Below is a small trained network, with its code and all its weights. Each question gives an input and a target symbol and asks what happens when units are switched off, that is, made to give their printed mean instead of their output.

import numpy as np


def w(rows, s, z=0):
    codes = np.array(rows[::2]) - 128.0
    scale = np.full(codes.shape[1], s)
    scale[-1] = z or s
    return codes * scale


def norm(h):
    return h / np.sqrt((h * h).mean(-1, keepdims=True) + 1e-5)


def f(y):
    return y / 2 * (1 + np.tanh(0.7978845608 * (y + 0.044715 * y**3)))


def softmax(a):
    e = np.exp(a - a.max(-1, keepdims=True))
    return e / e.sum(-1, keepdims=True)


def log_softmax(a):
    a = a - a.max(-1, keepdims=True)
    return a - np.log(np.exp(a).sum(-1, keepdims=True))


def net(x, mask):
    ids = ['βδεηθλτω'.index(c) for c in x.split()]
    T = len(ids)
    res = E[ids] + P[:T]
    u = 0
    for l in range(3):
        q, k, v = (norm(res) @ M[l].T for M in (Q, K, V))
        z = softmax(np.where(np.tri(T) > 0, q @ k.T / 2**0.5, -1e9)) @ v
        res = res + np.where(mask[u], z, O[l][:, -1]) @ O[l][:, :-1]
        u += 1
        y = f(norm(res) @ A[l][:, :-1].T + A[l][:, -1])
        res = res + np.where(mask[u : u + 12], y, B[l][:, -1]) @ B[l][:, :-1]
        u += 12
    return log_softmax(norm(res)[-1] @ U[:, :-1].T + U[:, -1])


Q, K, V, O, A, B = {}, {}, {}, {}, {}, {}
E = w([
[122,52,98,169,233,122,156,120],'β',
[144,56,24,204,123,149,100,76],'δ',
[115,15,148,106,234,232,54,51],'ε',
[43,109,216,69,156,183,205,24],'η',
[20,20,176,164,118,167,139,176],'θ',
[154,242,141,130,88,205,58,71],'λ',
[251,126,188,201,89,160,136,150],'τ',
[159,164,78,34,202,139,105,157],'ω',
],0.011)
P = w([
[92,177,85,167,143,254,205,135],'0',
[103,155,104,171,148,214,176,126],'1',
[106,144,110,164,148,199,156,133],'2',
[108,132,112,157,146,169,140,128],'3',
[106,126,121,153,139,150,128,125],'4',
[103,117,129,146,132,135,113,123],'5',
[107,114,137,144,132,111,98,123],'6',
[105,101,143,137,131,101,86,120],'7',
[106,85,154,141,126,83,67,109],'8',
],0.0098)
Q[0] = w([
[101,159,136,133,86,173,159,177],'0.h0',
[118,63,168,182,193,255,73,26],'0.h0',
],0.011)
K[0] = w([
[161,115,74,125,140,167,152,154],'0.h0',
[140,132,165,77,94,6,72,172],'0.h0',
],0.012)
V[0] = w([
[76,121,162,100,149,128,213,3],'0.h0',
[113,106,27,76,194,108,95,81],'0.h0',
],0.0052)
O[0] = w([
[164,42,183,47,1,68,127,173,173],'0.h0',
[246,57,103,98,121,210,128,108,4],'0.h0',
],0.0074,0.0021)
A[0] = w([
[195,135,123,145,146,200,74,59,4],'0.n0',
[189,46,116,78,202,51,125,52,87],'0.n1',
[139,115,126,174,42,147,137,74,93],'0.n2',
[143,109,94,28,152,25,101,253,198],'0.n3',
[147,225,89,110,36,118,71,51,43],'0.n4',
[210,121,221,145,74,129,146,201,117],'0.n5',
[132,47,198,154,26,156,102,120,65],'0.n6',
[159,169,64,96,142,173,154,110,50],'0.n7',
[139,149,158,156,155,191,198,133,49],'0.n8',
[93,62,102,143,84,104,46,80,97],'0.n9',
[136,168,213,7,143,185,191,37,165],'0.n10',
[216,111,171,123,71,27,101,175,118],'0.n11',
],0.0065,0.0034)
B[0] = w([
[92,163,126,42,114,198,51,97,168],'0.n0',
[116,142,121,111,122,137,251,129,180],'0.n1',
[175,144,85,122,125,154,165,199,167],'0.n2',
[196,151,53,87,253,69,126,138,158],'0.n3',
[127,175,185,147,58,122,159,223,130],'0.n4',
[163,121,113,138,183,234,181,149,162],'0.n5',
[147,119,88,64,154,157,167,202,197],'0.n6',
[94,198,75,149,125,86,100,154,125],'0.n7',
[196,81,83,142,155,121,89,104,176],'0.n8',
[120,69,99,98,60,60,163,177,191],'0.n9',
[61,126,11,119,148,181,125,120,253],'0.n10',
[138,219,124,241,171,150,188,100,128],'0.n11',
],0.0061,0.0034)
Q[1] = w([
[103,157,75,99,173,176,143,114],'1.h0',
[183,125,155,254,147,143,104,158],'1.h0',
],0.0087)
K[1] = w([
[212,184,134,108,164,112,138,121],'1.h0',
[1,198,131,228,192,114,57,55],'1.h0',
],0.0061)
V[1] = w([
[159,95,170,161,47,176,122,1],'1.h0',
[101,87,82,154,78,57,110,127],'1.h0',
],0.0072)
O[1] = w([
[97,237,121,162,51,104,211,60,153],'1.h0',
[94,1,29,187,38,186,115,124,6],'1.h0',
],0.007,0.0022)
A[1] = w([
[218,63,147,92,93,200,207,173,1],'1.n0',
[197,152,136,95,2,77,231,42,138],'1.n1',
[123,228,127,38,53,174,70,115,59],'1.n2',
[81,80,207,157,131,103,188,153,80],'1.n3',
[155,110,103,141,164,96,227,150,55],'1.n4',
[136,105,201,169,138,76,104,87,95],'1.n5',
[135,88,127,200,168,90,143,183,95],'1.n6',
[105,162,175,172,94,39,70,202,126],'1.n7',
[209,110,88,171,123,71,114,193,104],'1.n8',
[196,194,151,162,96,101,128,91,44],'1.n9',
[126,56,58,142,208,93,175,18,132],'1.n10',
[39,149,127,189,154,87,33,132,73],'1.n11',
],0.0072,0.004)
B[1] = w([
[176,94,134,205,142,66,119,2,159],'1.n0',
[60,102,106,18,148,232,191,93,137],'1.n1',
[95,84,171,80,139,79,88,231,152],'1.n2',
[106,83,101,88,183,84,133,104,171],'1.n3',
[66,123,131,136,115,222,72,118,147],'1.n4',
[155,139,157,102,153,213,154,127,134],'1.n5',
[141,97,148,150,157,144,121,145,172],'1.n6',
[184,139,121,183,132,151,207,129,150],'1.n7',
[93,139,121,192,136,183,128,140,142],'1.n8',
[151,73,135,139,126,159,181,213,151],'1.n9',
[62,143,117,172,141,170,52,181,253],'1.n10',
[234,106,178,137,81,50,147,24,164],'1.n11',
],0.0068,0.0049)
Q[2] = w([
[2,69,115,108,113,99,92,190],'2.h0',
[132,119,90,64,108,25,64,80],'2.h0',
],0.0091)
K[2] = w([
[191,78,187,116,52,126,112,225],'2.h0',
[99,74,105,105,68,254,137,159],'2.h0',
],0.007)
V[2] = w([
[214,114,122,131,144,254,199,162],'2.h0',
[96,130,15,144,199,117,214,124],'2.h0',
],0.0053)
O[2] = w([
[180,77,173,165,115,55,125,65,254],'2.h0',
[114,148,79,82,155,11,93,140,215],'2.h0',
],0.012,0.0037)
A[2] = w([
[155,151,147,138,121,195,189,175,2],'2.n0',
[135,105,112,84,68,156,71,146,86],'2.n1',
[128,158,157,166,114,146,10,135,74],'2.n2',
[92,149,150,178,73,110,188,141,121],'2.n3',
[75,104,86,84,145,99,71,144,61],'2.n4',
[127,118,196,83,121,128,183,109,106],'2.n5',
[92,162,118,143,49,77,157,157,144],'2.n6',
[136,95,160,149,163,124,134,117,94],'2.n7',
[187,189,175,124,142,160,111,106,62],'2.n8',
[52,95,134,95,107,177,132,187,122],'2.n9',
[162,126,81,117,161,137,106,137,140],'2.n10',
[163,192,115,87,108,107,76,188,134],'2.n11',
],0.011,0.0049)
B[2] = w([
[48,120,113,103,121,126,85,5,151],'2.n0',
[173,153,136,67,108,204,115,104,152],'2.n1',
[162,81,197,184,48,132,117,141,184],'2.n2',
[107,119,118,136,50,135,255,151,186],'2.n3',
[76,43,194,104,94,122,102,160,252],'2.n4',
[126,178,70,162,210,127,125,126,162],'2.n5',
[78,117,232,158,84,117,208,179,156],'2.n6',
[166,122,164,113,144,169,158,170,201],'2.n7',
[115,88,159,58,136,120,163,175,196],'2.n8',
[230,175,135,124,101,108,143,160,251],'2.n9',
[122,187,98,99,75,90,92,175,194],'2.n10',
[169,158,83,147,172,122,82,186,176],'2.n11',
],0.0082,0.004)
U = w([
[179,104,131,105,186,150,2,110,159],'β',
[148,103,31,187,43,119,93,98,12],'δ',
[86,128,155,26,116,180,105,26,73],'ε',
[74,166,24,77,154,108,118,120,254],'η',
[79,109,183,203,170,108,146,142,199],'θ',
[201,203,138,151,110,205,152,156,189],'λ',
[200,75,123,79,138,64,193,99,155],'τ',
[104,144,137,72,87,94,77,232,1],'ω',
],0.0091,0.0017)

Each question gives the input, a string of symbols that net reads in full, and the target symbol t.
The units are the heads (2 rows each of Q, K, V and O) and the neurons (one row each of A and B). Each row of codes is followed by its name. A weight is (code - 128) times the scale printed after its matrix; where a second scale follows, it is the last column's (O, A, B and U).
mask holds one flag per unit, layer by layer, with each layer's heads first. A switched-off unit (its flag False) gives its mean, the last column of its rows in O or B, instead of its output. The means were averaged over made-up inputs and are rounded, as every weight is.
A unit's drop is (log p(t) with every unit on - log p(t) with that unit switched off) / (log p(t) with every unit on - log p(t) with every unit switched off).
The circuit of an input: a set's keep is (log p(t) with only the set's units on - log p(t) with every unit switched off) / (log p(t) with every unit on - log p(t) with every unit switched off). Starting from the 12 units with the biggest drops (on a tie, the unit counted first), units are removed one at a time, each time the one whose removal leaves the highest keep (on an exact tie, the one counted first), for as long as the keep stays at least 0.8.
units of the circuit, in order: the units of the circuit, biggest drop first
top k neurons: the k neurons with the biggest drops, biggest first
k most important neurons of layer l: the k neurons of layer l with the biggest drops, biggest first
drop of u: that unit's drop, to one decimal
input δ τ τ θ τ, target θ: 2 most important neurons of layer 2 : (2.n9 2.n0)
input η τ η ω ε τ, target β: units of the circuit, in order : (2.n3 2.n0 0.n5)
input τ δ τ, target θ: top neuron : (2.n9)
input ε τ ω β, target β: units of the circuit, in order : (0.h0 1.h0)
input ε δ ε ε β, target ε: 2 most important neurons of layer 1 : (1.n1 1.n4)
input ω η ω θ, target β: units of the circuit, in order : (2.n3 1.h0)
input δ β λ δ λ λ η, target λ: units of the circuit, in order : (2.h0 2.n9 1.n2)
input η δ η, target τ: 2 most important neurons of layer 2 : (2.n9 2.n0)
input θ δ λ θ, target λ: units of the circuit, in order : (2.h0 1.n2 2.n9)
input ε δ ε τ η η δ ε ε, target ε: 2 most important neurons of layer 2 : (2.n1 2.n11)
input β ω λ, target ω: top 2 neurons : (1.n2 2.n8)
input η β ε θ δ λ β, target λ: top 2 neurons : (1.n2 2.n9)
input τ η η η, target τ: 3 most important neurons of layer 0 : (0.n6 0.n10 0.n0)
input ε ω β δ θ δ λ, target λ: top 2 neurons : (0.n4 1.n2)
input λ ε δ, target λ: most important neuron of layer 1 : (1.n2)
input β τ ε δ δ ω η, target β: units of the circuit, in order : (0.h0 1.h0)
input τ θ θ τ ε, target θ: top 3 neurons : (2.n2 1.n10 2.n1)
input θ θ η, target ω: 2 most important neurons of layer 2 : (2.n4 2.n9)
input ε τ τ, target τ: top 2 neurons : (1.n10 2.n8)
input η ω δ, target β: units of the circuit, in order : (1.h0)
input β η δ, target τ: 2 most important neurons of layer 0 : (0.n10 0.n9)
input δ δ θ δ δ τ ε τ τ, target λ: 2 most important neurons of layer 1 : (1.n7 1.n11)
input η λ ε, target λ: 2 most important neurons of layer 2 : (2.n9 2.n4)
input λ ε β, target λ: top 3 neurons : (1.n2 2.n9 1.n4)
input δ δ λ θ η β τ δ, target θ: top 2 neurons : (2.n6 1.n10)
input β δ τ, target τ: drop of 1.n10 : 0.5
input τ λ η, target η: top neuron : (2.n2)
input τ η τ δ δ ε, target ε: drop of 1.n10 : -0.1
input δ δ τ δ ε ω λ δ θ, target τ: drop of 0.h0 : 0.3
